[[-11.9 -16.2  40.7 -19.3 -22.2]
 [ 20.5 -30.8 -41.6 -13.1 -44.8]
 [-50.8 -35.7 -31.9  30.7 -22.2]
 [-70.3  27.7  -7.7  55.8  75.6]
 [ 14.0  32.5 -41.6 -31.8  30.5]
 [ 27.0 -25.9  11.6  62.0  60.6]
 [ 46.4 -11.3  11.6 -38.1  15.4]]
->
[[-70.3  27.7  -7.7  55.8  75.6]
 [-50.8 -35.7 -31.9  30.7 -22.2]
 [-11.9 -16.2  40.7 -19.3 -22.2]
 [ 14.0  32.5 -41.6 -31.8  30.5]
 [ 20.5 -30.8 -41.6 -13.1 -44.8]
 [ 27.0 -25.9  11.6  62.0  60.6]
 [ 46.4 -11.3  11.6 -38.1  15.4]]

[[ 12.0 -16.0   1.0  45.3 -44.6  -2.1 -34.8]
 [ 14.5 -17.8   0.0  48.8 -49.2  -3.3 -41.5]
 [ 15.3 -18.3  -0.4  49.7 -50.4  -3.7 -43.5]
 [ 16.1 -18.7  -0.8  50.5 -51.7  -4.1 -45.6]
 [ 13.2 -16.8   0.5  47.0 -46.9  -2.7 -38.0]
 [ 17.0 -19.3  -1.3  51.3 -53.0  -4.6 -47.9]
 [ 13.8 -17.3   0.3  47.9 -48.0  -2.9 -39.7]
 [ 11.5 -15.6   1.2  44.4 -43.5  -1.8 -33.5]
 [ 17.8 -19.9  -1.7  52.1 -54.5  -5.2 -50.4]
 [ 12.5 -16.4   0.8  46.1 -45.7  -2.3 -36.5]]
->
[[ 11.5 -15.6   1.2  44.4 -43.5  -1.8 -33.5]
 [ 12.0 -16.0   1.0  45.3 -44.6  -2.1 -34.8]
 [ 12.5 -16.4   0.8  46.1 -45.7  -2.3 -36.5]
 [ 13.2 -16.8   0.5  47.0 -46.9  -2.7 -38.0]
 [ 13.8 -17.3   0.3  47.9 -48.0  -2.9 -39.7]
 [ 14.5 -17.8   0.0  48.8 -49.2  -3.3 -41.5]
 [ 15.3 -18.3  -0.4  49.7 -50.4  -3.7 -43.5]
 [ 16.1 -18.7  -0.8  50.5 -51.7  -4.1 -45.6]
 [ 17.0 -19.3  -1.3  51.3 -53.0  -4.6 -47.9]
 [ 17.8 -19.9  -1.7  52.1 -54.5  -5.2 -50.4]]

[[-29.3 -32.3 -29.2 -25.2 -33.9 -30.3 -18.7 -25.0 -21.9 -22.6 -29.6 -30.0
  -16.3  -4.9]
 [-23.9 -26.7 -26.3  11.0 -25.7 -27.8 -19.2 -16.8 -21.9 -20.8 -24.7 -21.5
   41.1  34.1]
 [  9.7  25.4  25.0  -4.2  26.3  18.6  27.0  16.4  19.3  16.4  10.6  20.5
  -14.4 -16.3]
 [  4.7  13.2  19.4  34.3  26.4  17.7  30.9   8.2  14.3  18.5   1.4  12.4
   34.6  36.0]
 [  9.9  20.2  24.4 -25.6  14.1  17.1  16.3  16.8  12.7  17.9  20.6  20.8
  -61.9 -64.2]]
->
[[-29.3 -32.3 -29.2 -25.2 -33.9 -30.3 -18.7 -25.0 -21.9 -22.6 -29.6 -30.0
  -16.3  -4.9]
 [-23.9 -26.7 -26.3  11.0 -25.7 -27.8 -19.2 -16.8 -21.9 -20.8 -24.7 -21.5
   41.1  34.1]
 [  4.7  13.2  19.4  34.3  26.4  17.7  30.9   8.2  14.3  18.5   1.4  12.4
   34.6  36.0]
 [  9.7  25.4  25.0  -4.2  26.3  18.6  27.0  16.4  19.3  16.4  10.6  20.5
  -14.4 -16.3]
 [  9.9  20.2  24.4 -25.6  14.1  17.1  16.3  16.8  12.7  17.9  20.6  20.8
  -61.9 -64.2]]

[[ -3.5  28.6 -12.3 -61.0 -64.4 -62.3 -57.1 -61.9]
 [-24.0   7.3  -9.5  31.5  32.3  30.2  31.4  32.9]
 [ 24.7  -8.7   9.1 -36.7 -41.6 -38.7 -31.4 -36.4]]
->
[[-24.0   7.3  -9.5  31.5  32.3  30.2  31.4  32.9]
 [ -3.5  28.6 -12.3 -61.0 -64.4 -62.3 -57.1 -61.9]
 [ 24.7  -8.7   9.1 -36.7 -41.6 -38.7 -31.4 -36.4]]

[[  5.6   4.9   7.6  14.6  16.6  20.4  15.4  11.1  18.6  17.7  75.4  23.9
   20.2  10.2   5.0   4.1]
 [-31.3 -29.0 -34.4 -32.3 -36.6 -49.4 -29.4 -28.8 -39.9 -40.4   3.6 -38.1
  -39.8 -32.3 -34.2 -38.0]
 [ 33.3  26.1  27.3  25.7  39.0  49.0  31.9  27.9  36.7  38.0  -6.9  35.6
   40.1  35.4  28.4  31.3]]
->
[[-31.3 -29.0 -34.4 -32.3 -36.6 -49.4 -29.4 -28.8 -39.9 -40.4   3.6 -38.1
  -39.8 -32.3 -34.2 -38.0]
 [  5.6   4.9   7.6  14.6  16.6  20.4  15.4  11.1  18.6  17.7  75.4  23.9
   20.2  10.2   5.0   4.1]
 [ 33.3  26.1  27.3  25.7  39.0  49.0  31.9  27.9  36.7  38.0  -6.9  35.6
   40.1  35.4  28.4  31.3]]

[[ 45.7  -3.5]
 [ 47.0 -10.8]
 [ 48.5  10.9]
 [-59.9 -15.6]
 [-73.6 -25.2]
 [ 45.5  15.3]
 [ 41.5  -8.3]
 [-58.7   1.4]]
->
[[-73.6 -25.2]
 [-59.9 -15.6]
 [-58.7   1.4]
 [ 41.5  -8.3]
 [ 45.5  15.3]
 [ 45.7  -3.5]
 [ 47.0 -10.8]
 [ 48.5  10.9]]
